Here is a tiny trained network, its code and every weight. The questions are about switching its units off for an input and a class, where a switched-off unit gives its printed mean instead of its output.

import numpy as np


def w(rows, s, z=0):
    codes = np.array(rows[::2]) - 128.0
    scale = np.full(codes.shape[1], s)
    scale[-1] = z or s
    return codes * scale


def norm(h):
    return h / np.sqrt((h * h).mean(-1, keepdims=True) + 1e-5)


def f(y):
    return np.maximum(y, 0)


def log_softmax(a):
    a = a - a.max(-1, keepdims=True)
    return a - np.log(np.exp(a).sum(-1, keepdims=True))


def net(x, mask):
    res = np.array(x, float).reshape(1, 8) / 4 @ E
    u = 0
    for l in range(3):
        y = f(norm(res) @ A[l][:, :-1].T + A[l][:, -1])
        res = res + np.where(mask[u : u + 7], y, B[l][:, -1]) @ B[l][:, :-1]
        u += 7
    return log_softmax(norm(res)[-1] @ U[:, :-1].T + U[:, -1])


A, B = {}, {}
E = w([
[157,132,141,34,151,113,109],'x0',
[129,56,120,146,11,53,104],'x1',
[84,204,94,46,203,121,180],'x2',
[255,123,120,81,147,69,142],'x3',
[186,180,186,50,128,134,176],'x4',
[39,205,14,85,141,79,149],'x5',
[82,173,88,100,178,150,38],'x6',
[108,152,206,106,57,219,164],'x7',
],0.0055)
A[0] = w([
[127,177,177,182,150,100,95,69],'L0N1',
[110,227,151,58,167,189,134,157],'L0N2',
[39,136,66,172,186,129,159,114],'L0N3',
[4,138,37,133,172,122,124,70],'L0N4',
[46,198,83,181,143,70,116,42],'L0N5',
[159,142,63,97,152,80,161,75],'L0N6',
[113,189,100,119,254,163,34,5],'L0N7',
],0.0094,0.0023)
B[0] = w([
[134,119,111,99,94,146,100,147],'L0N1',
[137,138,172,97,172,159,160,247],'L0N2',
[73,152,129,86,67,111,88,231],'L0N3',
[60,139,72,150,111,142,92,255],'L0N4',
[72,114,114,112,93,111,93,217],'L0N5',
[180,160,123,112,114,112,95,199],'L0N6',
[185,48,100,118,255,175,108,246],'L0N7',
],0.012,0.0062)
A[1] = w([
[150,200,106,153,128,126,116,77],'L1N1',
[188,167,70,81,134,110,137,174],'L1N2',
[213,160,88,113,93,11,142,95],'L1N3',
[151,27,180,227,59,131,101,109],'L1N4',
[177,121,152,162,129,132,158,125],'L1N5',
[77,181,195,124,137,152,181,22],'L1N6',
[71,172,72,158,131,118,114,5],'L1N7',
],0.012,0.0022)
B[1] = w([
[137,123,128,127,109,144,128,136],'L1N1',
[133,117,147,158,163,82,134,183],'L1N2',
[151,123,123,186,128,64,202,202],'L1N3',
[65,133,251,166,118,179,61,254],'L1N4',
[111,137,122,89,108,101,97,166],'L1N5',
[174,131,107,104,70,145,151,153],'L1N6',
[132,152,104,101,109,98,105,181],'L1N7',
],0.019,0.0097)
A[2] = w([
[105,83,150,202,71,184,109,176],'L2N1',
[86,123,135,103,138,177,168,105],'L2N2',
[150,145,84,156,127,78,120,2],'L2N3',
[119,183,183,110,159,105,116,220],'L2N4',
[152,135,165,87,73,188,217,85],'L2N5',
[8,136,14,152,87,139,94,157],'L2N6',
[166,94,120,93,80,148,153,224],'L2N7',
],0.014,0.0018)
B[2] = w([
[45,53,199,55,142,156,102,226],'L2N1',
[249,114,86,165,74,88,116,154],'L2N2',
[73,109,128,144,91,118,188,156],'L2N3',
[100,34,72,201,87,173,102,191],'L2N4',
[128,236,113,123,78,165,190,162],'L2N5',
[143,228,22,68,84,13,57,251],'L2N6',
[68,144,101,207,136,214,166,145],'L2N7',
],0.013,0.011)
U = w([
[62,96,245,141,52,198,77,215],'0',
[98,195,21,62,83,62,20,137],'1',
[192,104,119,213,130,9,242,6],'2',
[213,226,106,108,67,254,237,54],'3',
[239,98,85,88,250,203,121,179],'4',
],0.0097,0.0016)

Each question gives the input, the list of numbers given to net, and the class t.
The units are the neurons (one row each of A and B). Each row of codes is followed by its name. A weight is (code - 128) times the scale printed after its matrix; where a second scale follows, it is the last column's (A, B and U).
mask holds one flag per neuron, layer by layer. A switched-off neuron (its flag False) gives its mean, the last column of its row in B, instead of its output. The means were averaged over made-up inputs and are rounded, as every weight is.
A unit's drop is (log p(t) with every unit on - log p(t) with that unit switched off) / (log p(t) with every unit on - log p(t) with every unit switched off).
The circuit of an input: a set's keep is (log p(t) with only the set's units on - log p(t) with every unit switched off) / (log p(t) with every unit on - log p(t) with every unit switched off). Starting from the 12 units with the biggest drops (on a tie, the unit counted first), units are removed one at a time, each time the one whose removal leaves the highest keep (on an exact tie, the one counted first), for as long as the keep stays at least 0.8.
circuit, biggest first: the units of the circuit, biggest drop first
unit that matters most: the unit with the biggest drop
k most important neurons: the k neurons with the biggest drops, biggest first
k most important neurons of layer l: the k neurons of layer l with the biggest drops, biggest first
drop when u is switched off: that unit's drop, to one decimal
input [-2,-1,-6,4,-4,1,2,-5], class 0: circuit, biggest first	(L0N4; L2N6)
input [7,-3,7,-7,3,0,1,1], class 4: 3 most important neurons	(L0N7; L0N2; L2N6)
input [-8,0,8,-1,6,-1,1,1], class 3: unit that matters most	L0N2
input [2,-8,1,1,4,6,-2,-5], class 4: circuit, biggest first	(L0N7; L2N6)
input [5,2,0,6,3,-5,7,-1], class 4: circuit, biggest first	(L2N6; L1N4)
input [7,-2,-5,6,-4,6,3,-6], class 2: circuit, biggest first	(L0N6; L1N2; L2N6; L1N3)
input [7,0,6,-8,0,-6,5,-8], class 4: 2 most important neurons	(L0N7; L0N2)
input [-5,3,6,-5,-2,-2,-7,1], class 1: 2 most important neurons	(L2N6; L0N3)
input [-8,0,4,4,7,5,7,5], class 3: 2 most important neurons of layer 2	(L2N6; L2N5)
input [2,-4,-4,-1,0,-3,8,8], class 3: 2 most important neurons	(L1N4; L0N2)
input [8,-6,0,1,5,-5,2,0], class 4: 2 most important neurons	(L0N7; L1N4)
input [4,-7,-6,-5,7,7,4,1], class 4: 2 most important neurons	(L0N7; L0N2)
input [-1,4,6,7,-3,-1,7,7], class 4: 2 most important neurons	(L1N4; L0N7)
input [-2,2,6,-6,3,1,-3,5], class 3: unit that matters most	L1N6
input [8,8,-8,8,-6,6,2,-3], class 2: drop when L1N3 is switched off	0.3
input [-3,4,0,-8,2,0,-1,1], class 1: drop when L2N6 is switched off	0.7
input [-6,-7,6,5,4,-2,0,-7], class 4: drop when L1N6 is switched off	0.0
input [0,-8,3,6,7,-5,-8,-3], class 2: drop when L1N2 is switched off	0.6
